Here is a tiny trained network, its code and every weight. The questions are about switching its units off for an input and a target symbol, where a switched-off unit gives its printed mean instead of its output.

import numpy as np


def w(rows, s, z=0):
    codes = np.array(rows[::2]) - 128.0
    scale = np.full(codes.shape[1], s)
    scale[-1] = z or s
    return codes * scale


def f(y):
    return np.maximum(y, 0)


def softmax(a):
    e = np.exp(a - a.max(-1, keepdims=True))
    return e / e.sum(-1, keepdims=True)


def log_softmax(a):
    a = a - a.max(-1, keepdims=True)
    return a - np.log(np.exp(a).sum(-1, keepdims=True))


def net(x, mask):
    ids = ['ΓΘΠβδεηλξσ'.index(c) for c in x.split()]
    T = len(ids)
    res = E[ids] + P[:T]
    u = 0
    for l in range(2):
        q, k, v = (res @ M[l].T for M in (Q, K, V))
        z = softmax(np.where(np.tri(T) > 0, q @ k.T / 3**0.5, -1e9)) @ v
        res = res + np.where(mask[u], z, O[l][:, -1]) @ O[l][:, :-1]
        u += 1
        y = f(res @ A[l][:, :-1].T + A[l][:, -1])
        res = res + np.where(mask[u : u + 12], y, B[l][:, -1]) @ B[l][:, :-1]
        u += 12
    return log_softmax(res[-1] @ U[:, :-1].T + U[:, -1])


Q, K, V, O, A, B = {}, {}, {}, {}, {}, {}
E = w([
[131,114,88,131,103,120],'Γ',
[63,102,141,168,130,85],'Θ',
[149,122,145,168,93,149],'Π',
[73,143,135,107,74,77],'β',
[145,119,157,53,74,59],'δ',
[152,149,77,137,152,87],'ε',
[121,248,89,80,87,107],'η',
[137,173,40,165,159,189],'λ',
[149,181,166,164,188,113],'ξ',
[174,127,122,154,86,127],'σ',
],0.018)
P = w([
[2,175,111,87,125,198],'0',
[79,135,111,162,93,171],'1',
[97,187,128,191,99,153],'2',
[125,83,131,127,109,147],'3',
[74,17,138,78,139,158],'4',
[163,72,161,127,132,129],'5',
[180,161,175,224,116,106],'6',
[173,124,183,153,172,109],'7',
[176,25,191,100,172,125],'8',
],0.009)
Q[0] = w([
[7,224,172,98,19,22],'0.h0',
[135,229,77,235,81,130],'0.h0',
[79,194,103,41,125,233],'0.h0',
],0.012)
K[0] = w([
[2,110,187,61,97,83],'0.h0',
[102,76,109,50,182,188],'0.h0',
[128,213,93,83,109,172],'0.h0',
],0.017)
V[0] = w([
[36,109,53,27,219,12],'0.h0',
[171,114,253,160,193,77],'0.h0',
[178,139,2,130,204,24],'0.h0',
],0.0068)
O[0] = w([
[87,2,98,37,167,180,80],'0.h0',
[58,153,54,199,75,149,2],'0.h0',
[157,5,44,155,172,142,155],'0.h0',
],0.0071,0.0048)
A[0] = w([
[214,154,114,129,163,142,33],'0.n0',
[43,120,171,142,95,67,74],'0.n1',
[125,106,176,113,125,2,133],'0.n2',
[109,80,75,140,105,143,103],'0.n3',
[120,142,171,135,104,212,126],'0.n4',
[211,152,151,70,117,148,253],'0.n5',
[147,131,69,60,62,45,14],'0.n6',
[171,106,87,126,32,189,98],'0.n7',
[111,122,146,80,184,113,94],'0.n8',
[41,84,113,127,85,148,182],'0.n9',
[97,119,41,142,147,135,80],'0.n10',
[123,128,61,112,166,68,86],'0.n11',
],0.0092,0.0028)
B[0] = w([
[58,52,162,85,63,180,233],'0.n0',
[20,43,146,142,8,152,173],'0.n1',
[241,128,140,159,79,170,195],'0.n2',
[144,127,78,113,147,176,147],'0.n3',
[155,140,81,87,184,105,162],'0.n4',
[92,127,148,74,192,39,254],'0.n5',
[191,242,162,123,131,215,161],'0.n6',
[116,155,102,186,217,152,161],'0.n7',
[105,139,103,182,123,108,164],'0.n8',
[144,194,174,162,104,22,171],'0.n9',
[123,129,158,213,77,174,167],'0.n10',
[119,185,183,148,141,81,157],'0.n11',
],0.011,0.0055)
Q[1] = w([
[2,192,145,31,168,6],'1.h0',
[135,159,172,112,135,235],'1.h0',
[82,159,57,130,143,118],'1.h0',
],0.0085)
K[1] = w([
[2,233,111,4,165,21],'1.h0',
[220,97,235,120,175,67],'1.h0',
[65,127,177,112,208,170],'1.h0',
],0.0065)
V[1] = w([
[149,102,98,131,43,111],'1.h0',
[144,147,26,63,107,111],'1.h0',
[74,147,168,98,117,251],'1.h0',
],0.014)
O[1] = w([
[75,133,168,68,185,153,58],'1.h0',
[79,159,253,156,177,147,3],'1.h0',
[166,74,112,132,66,202,190],'1.h0',
],0.012,0.0056)
A[1] = w([
[185,161,215,46,147,123,109],'1.n0',
[138,254,121,76,99,71,231],'1.n1',
[132,116,30,53,217,123,111],'1.n2',
[118,77,95,166,245,67,234],'1.n3',
[158,30,139,101,92,50,3],'1.n4',
[83,63,176,91,221,68,35],'1.n5',
[212,166,198,158,166,100,99],'1.n6',
[84,34,133,106,185,215,86],'1.n7',
[97,222,130,123,158,125,14],'1.n8',
[135,156,87,236,164,177,115],'1.n9',
[188,38,136,130,115,149,131],'1.n10',
[79,54,126,248,128,115,237],'1.n11',
],0.0089,0.0014)
B[1] = w([
[160,106,28,75,151,118,187],'1.n0',
[114,195,249,157,120,158,222],'1.n1',
[174,55,177,156,100,207,188],'1.n2',
[80,102,140,37,186,122,187],'1.n3',
[164,127,102,198,162,159,225],'1.n4',
[143,145,138,112,75,56,141],'1.n5',
[87,91,114,193,107,112,206],'1.n6',
[89,221,121,108,74,93,175],'1.n7',
[116,106,88,146,192,120,153],'1.n8',
[104,158,38,85,124,154,211],'1.n9',
[132,164,121,167,158,55,255],'1.n10',
[51,114,118,63,162,157,221],'1.n11',
],0.015,0.0078)
U = w([
[97,123,187,85,157,11,79],'Γ',
[136,108,215,139,183,218,94],'Θ',
[117,147,232,176,1,108,253],'Π',
[210,187,189,35,142,95,192],'β',
[123,117,184,112,163,120,232],'δ',
[88,116,192,77,254,133,76],'ε',
[32,49,175,179,89,75,62],'η',
[177,86,149,181,170,47,176],'λ',
[106,247,71,134,154,158,32],'ξ',
[93,219,214,183,220,134,44],'σ',
],0.0053,0.0017)

Each question gives the input, a string of symbols that net reads in full, and the target symbol t.
The units are the heads (3 rows each of Q, K, V and O) and the neurons (one row each of A and B). Each row of codes is followed by its name. A weight is (code - 128) times the scale printed after its matrix; where a second scale follows, it is the last column's (O, A, B and U).
mask holds one flag per unit, layer by layer, with each layer's heads first. A switched-off unit (its flag False) gives its mean, the last column of its rows in O or B, instead of its output. The means were averaged over made-up inputs and are rounded, as every weight is.
A unit's drop is (log p(t) with every unit on - log p(t) with that unit switched off) / (log p(t) with every unit on - log p(t) with every unit switched off).
The circuit of an input: a set's keep is (log p(t) with only the set's units on - log p(t) with every unit switched off) / (log p(t) with every unit on - log p(t) with every unit switched off). Starting from the 12 units with the biggest drops (on a tie, the unit counted first), units are removed one at a time, each time the one whose removal leaves the highest keep (on an exact tie, the one counted first), for as long as the keep stays at least 0.8.
units of the circuit, in order: the units of the circuit, biggest drop first
unit that matters most: the unit with the biggest drop
top k neurons in layer l: the k neurons of layer l with the biggest drops, biggest first
input β β ξ, target β: unit that matters most	0.n9
input Π ξ ξ, target Π: units of the circuit, in order	0.h0, 1.h0, 1.n1
input ξ λ σ λ ξ δ Π, target ξ: units of the circuit, in order	0.h0, 1.n9, 0.n7
input β σ β Π Π λ σ Θ, target η: units of the circuit, in order	0.h0, 0.n1
input ε ξ ε σ σ σ ε, target σ: units of the circuit, in order	1.h0, 1.n1
input η β Γ λ Π ε ε λ σ, target ε: units of the circuit, in order	0.h0, 1.n3, 1.h0
input λ Π ξ η Γ λ Θ Π Γ, target Θ: units of the circuit, in order	1.h0, 0.n2, 1.n2, 0.n1
input Γ ξ λ ξ Π Π σ, target Π: units of the circuit, in order	0.h0, 1.n1
input η Θ β σ, target Θ: units of the circuit, in order	1.h0, 0.n1, 1.n2, 0.n5
input λ λ Θ λ δ, target β: units of the circuit, in order	0.n6, 1.n0, 0.n2
input Γ λ Π, target Γ: top 2 neurons in layer 1	1.n5, 1.n3
input ξ λ λ λ λ ξ Π Π η, target σ: units of the circuit, in order	1.n1, 1.h0, 0.n5
input ξ λ σ σ σ Π σ, target σ: units of the circuit, in order	0.h0, 1.h0, 1.n1
input σ λ Π Γ ξ η ξ σ σ, target ξ: units of the circuit, in order	0.h0, 1.n9, 0.n7
input λ η λ η λ Π σ, target λ: unit that matters most	1.n4
input Π λ Γ, target Π: units of the circuit, in order	0.h0, 1.n1, 1.n11
input λ σ λ η Θ σ δ Π, target σ: top 3 neurons in layer 0	0.n9, 0.n0, 0.n5
input λ σ δ Γ ξ ξ σ λ λ, target ξ: top 2 neurons in layer 0	0.n10, 0.n0
input β δ β ξ Π ξ λ β, target λ: top 4 neurons in layer 0	0.n2, 0.n1, 0.n6, 0.n0
input λ λ Γ σ, target λ: unit that matters most	0.n5
input λ Γ λ ε Γ ξ, target ε: top 4 neurons in layer 1	1.n3, 1.n10, 1.n7, 1.n11
input Π σ ξ ξ λ Π, target ξ: top 2 neurons in layer 1	1.n9, 1.n2
input δ η ξ Π λ η λ λ λ, target ξ: top 3 neurons in layer 0	0.n0, 0.n10, 0.n9
input σ σ Θ β ε, target Θ: top 3 neurons in layer 1	1.n2, 1.n1, 1.n10
input λ β Θ ε Π ε, target ε: top 2 neurons in layer 0	0.n9, 0.n10
